Here is a tiny trained network, its code and every weight. The questions are about switching its units off for an input and a target symbol, where a switched-off unit gives its printed mean instead of its output.

import numpy as np


def w(rows, s, z=0):
    codes = np.array(rows[::2]) - 128.0
    scale = np.full(codes.shape[1], s)
    scale[-1] = z or s
    return codes * scale


def softmax(a):
    e = np.exp(a - a.max(-1, keepdims=True))
    return e / e.sum(-1, keepdims=True)


def log_softmax(a):
    a = a - a.max(-1, keepdims=True)
    return a - np.log(np.exp(a).sum(-1, keepdims=True))


def net(x, mask):
    ids = ['ΔΘΠΦΨαβγεηλμξσω'.index(c) for c in x.split()]
    T = len(ids)
    res = E[ids] + P[:T]
    u = 0
    for l in range(3):
        r = res
        for j in range(2):
            rows = slice(2 * j, 2 * j + 2)
            q, k, v = (r @ M[l][rows].T for M in (Q, K, V))
            z = softmax(np.where(np.tri(T) > 0, q @ k.T / 2**0.5, -1e9)) @ v
            o = O[l][rows]
            res = res + np.where(mask[u + j], z, o[:, -1]) @ o[:, :-1]
        u += 2
    return log_softmax(res[-1] @ U[:, :-1].T + U[:, -1])


Q, K, V, O = {}, {}, {}, {}
E = w([
[78,75,131,81,202,69,25],'Δ',
[131,202,148,101,109,157,73],'Θ',
[168,146,154,139,111,197,156],'Π',
[109,224,188,98,226,7,49],'Φ',
[161,137,175,110,88,203,50],'Ψ',
[194,132,147,154,181,121,174],'α',
[5,94,210,85,66,27,166],'β',
[29,50,46,167,216,108,90],'γ',
[192,133,222,107,176,101,65],'ε',
[74,153,89,121,115,176,55],'η',
[66,81,118,162,221,80,51],'λ',
[130,172,178,102,177,110,163],'μ',
[95,50,88,166,130,167,44],'ξ',
[112,168,97,146,156,145,210],'σ',
[178,54,126,185,131,184,106],'ω',
],0.015)
P = w([
[2,230,183,178,212,242,67],'0',
[97,158,179,116,169,234,86],'1',
[118,144,162,97,155,217,76],'2',
[130,122,133,86,154,198,88],'3',
[143,120,123,72,148,185,77],'4',
[160,116,120,62,134,178,67],'5',
[169,108,106,54,134,160,74],'6',
[173,98,100,54,134,153,78],'7',
[180,97,99,49,123,143,59],'8',
[184,82,90,49,122,138,69],'9',
[187,81,88,40,114,133,60],'10',
[198,83,86,34,111,127,63],'11',
[192,65,73,33,109,123,72],'12',
],0.0083)
Q[0] = w([
[163,117,173,177,253,89,74],'L0H0',
[194,151,162,184,143,130,166],'L0H0',
[93,73,180,26,209,82,107],'L0H1',
[182,159,107,151,93,163,145],'L0H1',
],0.011)
K[0] = w([
[177,100,137,125,251,111,48],'L0H0',
[223,164,164,200,183,158,174],'L0H0',
[77,105,192,67,14,1,190],'L0H1',
[123,196,163,124,165,224,143],'L0H1',
],0.0091)
V[0] = w([
[255,204,27,116,161,206,73],'L0H0',
[93,170,153,144,76,156,196],'L0H0',
[53,19,165,97,4,70,129],'L0H1',
[80,154,206,159,94,64,164],'L0H1',
],0.0062)
O[0] = w([
[166,70,138,177,186,75,190,142],'L0H0',
[155,142,88,130,156,43,38,1],'L0H0',
[94,145,150,191,135,75,155,82],'L0H1',
[12,107,196,144,116,120,125,152],'L0H1',
],0.011,0.0047)
Q[1] = w([
[200,121,165,103,60,176,179],'L1H0',
[139,120,75,147,127,108,92],'L1H0',
[141,92,44,172,186,255,127],'L1H1',
[106,71,48,94,181,130,151],'L1H1',
],0.0096)
K[1] = w([
[195,148,150,115,89,181,179],'L1H0',
[35,85,111,178,115,103,103],'L1H0',
[18,165,208,171,43,2,78],'L1H1',
[111,81,130,170,79,32,172],'L1H1',
],0.0084)
V[1] = w([
[116,49,160,193,90,10,163],'L1H0',
[242,219,109,138,104,146,157],'L1H0',
[104,140,151,254,48,14,108],'L1H1',
[175,176,125,154,234,187,63],'L1H1',
],0.007)
O[1] = w([
[84,136,27,169,176,131,114,10],'L1H0',
[45,181,254,94,118,156,87,95],'L1H0',
[206,201,133,142,63,222,177,6],'L1H1',
[40,81,202,19,190,110,134,214],'L1H1',
],0.0065,0.011)
Q[2] = w([
[140,121,106,172,207,118,243],'L2H0',
[63,209,153,157,121,97,186],'L2H0',
[178,19,102,173,98,114,63],'L2H1',
[126,254,70,100,208,59,81],'L2H1',
],0.0086)
K[2] = w([
[54,161,168,124,117,99,165],'L2H0',
[102,239,149,146,174,82,135],'L2H0',
[215,193,136,79,64,144,111],'L2H1',
[84,246,118,102,83,116,75],'L2H1',
],0.011)
V[2] = w([
[111,70,177,69,224,141,2],'L2H0',
[183,103,103,49,155,145,164],'L2H0',
[190,84,125,174,205,173,113],'L2H1',
[189,20,92,108,60,182,105],'L2H1',
],0.0047)
O[2] = w([
[152,136,64,156,95,179,162,249],'L2H0',
[106,240,63,201,92,50,1,148],'L2H0',
[76,70,172,69,63,147,160,127],'L2H1',
[95,109,95,142,220,154,43,129],'L2H1',
],0.0066,0.018)
U = w([
[84,117,121,47,196,225,154,234],'Δ',
[239,39,68,16,103,3,132,254],'Θ',
[144,122,151,135,139,140,132,89],'Π',
[149,152,139,171,231,120,133,137],'Φ',
[132,106,150,137,120,144,112,64],'Ψ',
[135,114,139,110,157,170,194,43],'α',
[64,142,130,138,103,152,139,94],'β',
[94,129,100,121,167,175,169,49],'γ',
[119,90,189,160,142,143,132,45],'ε',
[133,148,93,124,191,151,103,65],'η',
[107,111,126,143,183,161,138,40],'λ',
[94,132,144,111,146,156,185,40],'μ',
[126,97,117,154,137,154,125,82],'ξ',
[132,155,83,75,143,149,188,82],'σ',
[149,101,162,179,172,151,96,84],'ω',
],0.0076,0.0064)

Each question gives the input, a string of symbols that net reads in full, and the target symbol t.
The units are the heads (2 rows each of Q, K, V and O). Each row of codes is followed by its name. A weight is (code - 128) times the scale printed after its matrix; where a second scale follows, it is the last column's (O and U).
mask holds one flag per head, layer by layer. A switched-off head (its flag False) gives its mean, the last column of its rows in O, instead of its output. The means were averaged over made-up inputs and are rounded, as every weight is.
A unit's drop is (log p(t) with every unit on - log p(t) with that unit switched off) / (log p(t) with every unit on - log p(t) with every unit switched off).
The circuit of an input: a set's keep is (log p(t) with only the set's units on - log p(t) with every unit switched off) / (log p(t) with every unit on - log p(t) with every unit switched off). Starting from all 6 units, units are removed one at a time, each time the one whose removal leaves the highest keep (on an exact tie, the one counted first), for as long as the keep stays at least 0.8.
circuit, biggest first: the units of the circuit, biggest drop first
most important unit: the unit with the biggest drop
heads that matter: for each layer, one digit per head in row order, 1 if its drop is at least 0.15 and else 0, layers parted by /
drop when u is switched off: that unit's drop, to one decimal
input Φ γ Δ Θ σ λ ξ λ α, target Δ: circuit, biggest first	[L1H0 L0H1 L2H1]
input Φ ξ β, target β: circuit, biggest first	[L0H0 L0H1]
input γ σ α η α α β Φ, target Φ: circuit, biggest first	[L0H1 L1H0]
input ω Θ ω β Θ Φ σ α ξ Δ Δ Δ, target Δ: most important unit	L0H0
input β α ω η, target η: heads that matter	11 / 11 / 01
input σ β Φ λ γ ω ε, target ε: heads that matter	11 / 00 / 00
input α Θ γ β Φ Π η Φ Ψ Φ Δ σ, target σ: circuit, biggest first	[L1H1 L0H1]
input β ξ Φ Δ ε Π σ, target σ: heads that matter	11 / 01 / 00
input γ Φ α η β Δ Θ σ ξ μ Δ α, target α: circuit, biggest first	[L0H1 L1H1 L2H0]
input η Δ β Φ Π σ Δ Θ, target Θ: circuit, biggest first	[L0H1 L1H1 L2H1 L2H0]
input ε σ σ Φ β Φ Ψ γ Φ Φ Δ, target Δ: heads that matter	11 / 11 / 11
input ω ξ σ Π Θ Δ Φ, target Δ: circuit, biggest first	[L0H0 L1H0 L0H1]
input Φ ε Ψ Φ σ Δ γ λ Π ω, target Δ: heads that matter	00 / 11 / 01
input β Π γ Π Θ λ β α β λ Φ, target Φ: most important unit	L1H0
input Φ Θ σ Φ, target Θ: heads that matter	01 / 01 / 01
input Φ Δ Π γ β Θ α α σ ξ, target ξ: heads that matter	01 / 11 / 00
input Φ ξ ε Π γ λ ε Φ α, target Δ: heads that matter	01 / 11 / 01
input Π σ Φ Π σ Δ Φ λ Θ σ, target Θ: heads that matter	11 / 00 / 00
input σ β σ ξ Θ, target Θ: drop when L0H0 is switched off	0.7
input Φ η Φ μ ε ε Δ Π ε Δ ω, target Δ: drop when L1H1 is switched off	0.2
input ε η ω α Π Φ Δ σ μ ε, target Δ: drop when L0H1 is switched off	0.2
input α α σ α, target Θ: circuit, biggest first	[L0H0]
input Π ε Π Θ Δ Θ ξ Δ α η β, target β: drop when L0H0 is switched off	0.6
